Below are the code and all the weights of a small trained network. Each question names an input and a class and asks about switching units off, where a switched-off unit gives its printed mean instead of its output.

import numpy as np


def w(rows, s, z=0):
    codes = np.array(rows[::2]) - 128.0
    scale = np.full(codes.shape[1], s)
    scale[-1] = z or s
    return codes * scale


def norm(h):
    return h / np.sqrt((h * h).mean(-1, keepdims=True) + 1e-5)


def f(y):
    return y / 2 * (1 + np.tanh(0.7978845608 * (y + 0.044715 * y**3)))


def log_softmax(a):
    a = a - a.max(-1, keepdims=True)
    return a - np.log(np.exp(a).sum(-1, keepdims=True))


def net(x, mask):
    res = np.array(x, float).reshape(1, 7) / 4 @ E
    u = 0
    for l in range(3):
        y = f(norm(res) @ A[l][:, :-1].T + A[l][:, -1])
        res = res + np.where(mask[u : u + 8], y, B[l][:, -1]) @ B[l][:, :-1]
        u += 8
    return log_softmax(norm(res)[-1] @ U[:, :-1].T + U[:, -1])


A, B = {}, {}
E = w([
[127,193,190,135,99,227,84,151],'x0',
[149,124,187,146,95,109,221,213],'x1',
[135,174,96,120,165,165,187,59],'x2',
[88,156,122,248,185,130,161,130],'x3',
[136,107,98,116,102,137,86,193],'x4',
[213,191,129,68,101,95,140,143],'x5',
[119,90,114,148,78,154,203,83],'x6',
],0.011)
A[0] = w([
[128,155,110,39,109,181,41,88,54],'L0N0',
[138,122,100,138,131,116,102,91,2],'L0N1',
[123,96,145,183,25,199,134,150,161],'L0N2',
[178,92,96,8,52,98,206,164,211],'L0N3',
[140,99,205,54,95,13,40,119,121],'L0N4',
[149,102,52,163,115,47,87,156,69],'L0N5',
[112,94,123,172,143,108,185,97,1],'L0N6',
[140,120,145,66,116,89,71,150,24],'L0N7',
],0.015,0.0028)
B[0] = w([
[220,168,178,105,240,170,120,3,203],'L0N0',
[83,62,119,71,76,94,132,126,139],'L0N1',
[84,94,155,213,52,177,182,115,197],'L0N2',
[161,28,151,18,4,143,125,129,251],'L0N3',
[78,18,195,139,69,33,71,174,222],'L0N4',
[128,116,43,112,166,141,125,237,180],'L0N5',
[98,130,149,120,224,137,193,104,166],'L0N6',
[72,92,153,110,114,82,215,134,178],'L0N7',
],0.013)
A[1] = w([
[142,170,63,157,124,4,131,176,28],'L1N0',
[135,164,92,31,119,185,39,55,4],'L1N1',
[174,157,86,41,49,83,132,122,26],'L1N2',
[192,201,148,110,30,100,190,131,219],'L1N3',
[158,110,161,92,177,91,185,71,7],'L1N4',
[247,237,152,56,126,105,162,120,125],'L1N5',
[102,144,105,133,88,96,133,70,16],'L1N6',
[155,122,60,195,124,71,82,44,93],'L1N7',
],0.013,0.0031)
B[1] = w([
[204,125,56,219,173,130,115,155,159],'L1N0',
[172,163,4,130,169,221,110,120,219],'L1N1',
[74,146,206,187,92,179,86,112,230],'L1N2',
[166,147,203,63,155,132,80,152,254],'L1N3',
[144,181,105,155,95,176,178,177,222],'L1N4',
[216,189,133,133,199,126,83,137,221],'L1N5',
[145,146,124,150,117,138,156,123,118],'L1N6',
[52,99,136,79,96,94,141,139,153],'L1N7',
],0.017,0.0058)
A[2] = w([
[142,152,118,220,131,50,186,5,2],'L2N0',
[67,188,95,204,59,107,157,159,108],'L2N1',
[146,117,149,94,63,153,5,118,151],'L2N2',
[85,125,51,106,152,82,37,32,85],'L2N3',
[227,192,166,79,120,46,168,101,67],'L2N4',
[72,126,115,125,150,58,238,116,55],'L2N5',
[241,84,97,56,52,131,223,143,191],'L2N6',
[90,179,108,152,157,50,67,171,150],'L2N7',
],0.015,0.0032)
B[2] = w([
[128,76,135,141,188,138,138,82,157],'L2N0',
[118,159,182,165,109,129,92,153,164],'L2N1',
[158,101,171,123,170,116,212,63,242],'L2N2',
[106,202,143,64,72,118,159,135,165],'L2N3',
[181,104,89,129,115,202,5,159,174],'L2N4',
[152,112,71,150,149,159,124,39,173],'L2N5',
[74,211,130,75,114,23,108,128,253],'L2N6',
[131,69,130,89,179,127,144,174,159],'L2N7',
],0.021,0.011)
U = w([
[130,53,38,137,208,66,81,247,115],'0',
[91,70,122,223,193,188,176,4,134],'1',
[69,123,197,243,40,164,99,203,83],'2',
[99,51,230,8,49,25,130,135,202],'3',
[126,162,80,148,70,5,132,133,2],'4',
[60,170,25,54,117,112,177,72,92],'5',
[242,206,152,69,156,189,36,83,161],'6',
],0.013,0.0062)

Each question gives the input, the list of numbers given to net, and the class t.
The units are the neurons (one row each of A and B). Each row of codes is followed by its name. A weight is (code - 128) times the scale printed after its matrix; where a second scale follows, it is the last column's (A, B and U).
mask holds one flag per neuron, layer by layer. A switched-off neuron (its flag False) gives its mean, the last column of its row in B, instead of its output. The means were averaged over made-up inputs and are rounded, as every weight is.
A unit's drop is (log p(t) with every unit on - log p(t) with that unit switched off) / (log p(t) with every unit on - log p(t) with every unit switched off).
The circuit of an input: a set's keep is (log p(t) with only the set's units on - log p(t) with every unit switched off) / (log p(t) with every unit on - log p(t) with every unit switched off). Starting from the 12 units with the biggest drops (on a tie, the unit counted first), units are removed one at a time, each time the one whose removal leaves the highest keep (on an exact tie, the one counted first), for as long as the keep stays at least 0.8.
circuit, biggest first: the units of the circuit, biggest drop first
k most important neurons: the k neurons with the biggest drops, biggest first
top k neurons in layer l: the k neurons of layer l with the biggest drops, biggest first
input [5,-3,5,3,8,-4,8], class 2: circuit, biggest first : [L0N2]
input [7,-2,0,8,-5,-1,-4], class 2: 4 most important neurons : [L0N3 L0N0 L2N1 L2N2]
input [-4,6,-6,1,7,-8,4], class 2: 2 most important neurons : [L0N2 L0N3]
input [1,7,-2,4,-3,2,-3], class 6: 2 most important neurons : [L0N4 L0N5]
input [-5,6,-5,5,-8,2,2], class 1: top 3 neurons in layer 0 : [L0N6 L0N3 L0N0]
input [2,-2,0,-5,-2,2,-3], class 6: 2 most important neurons : [L0N0 L2N4]
input [-3,-4,1,1,-6,-2,-5], class 5: 3 most important neurons : [L0N7 L0N2 L2N3]
input [7,-4,4,-4,6,-8,5], class 1: top 2 neurons in layer 0 : [L0N2 L0N3]
input [5,8,5,3,-7,-3,-6], class 6: top 2 neurons in layer 0 : [L0N4 L0N2]
input [-7,-6,-4,2,-2,6,-6], class 0: 3 most important neurons : [L0N5 L0N3 L1N0]
input [2,-6,-7,-6,2,-8,6], class 1: 4 most important neurons : [L0N3 L2N6 L0N2 L0N0]
input [5,3,4,8,5,-2,1], class 2: 2 most important neurons : [L0N0 L2N1]
input [2,0,-8,6,-2,-7,2], class 1: top 2 neurons in layer 2 : [L2N0 L2N6]
input [1,4,5,1,-4,-2,-6], class 6: circuit, biggest first : [L0N4]
input [-7,-6,-2,0,4,-5,-3], class 0: 2 most important neurons : [L0N5 L0N3]
input [2,8,-7,-1,4,-7,5], class 2: 2 most important neurons : [L0N2 L0N3]
input [-1,-7,-2,4,8,5,4], class 5: top 2 neurons in layer 1 : [L1N3 L1N2]
input [8,1,2,-1,-4,-8,-7], class 1: top 2 neurons in layer 2 : [L2N6 L2N4]
input [-4,-8,7,3,-1,-2,-8], class 5: top 2 neurons in layer 2 : [L2N3 L2N4]
input [-6,4,7,-1,-8,-4,-7], class 1: circuit, biggest first : [L0N3]
input [-7,3,7,2,7,-5,4], class 5: top 2 neurons in layer 0 : [L0N2 L0N4]
input [-8,-7,-1,3,-4,-5,-6], class 0: 3 most important neurons : [L0N5 L0N0 L0N3]
input [6,8,3,-5,3,-8,2], class 2: 3 most important neurons : [L0N2 L0N0 L0N3]
input [7,3,4,-3,6,-7,-5], class 1: top 3 neurons in layer 0 : [L0N2 L0N0 L0N3]
input [2,-7,-4,2,8,3,3], class 5: top 2 neurons in layer 2 : [L2N4 L2N1]
input [-1,0,0,7,5,-6,-1], class 1: top 2 neurons in layer 0 : [L0N6 L0N4]
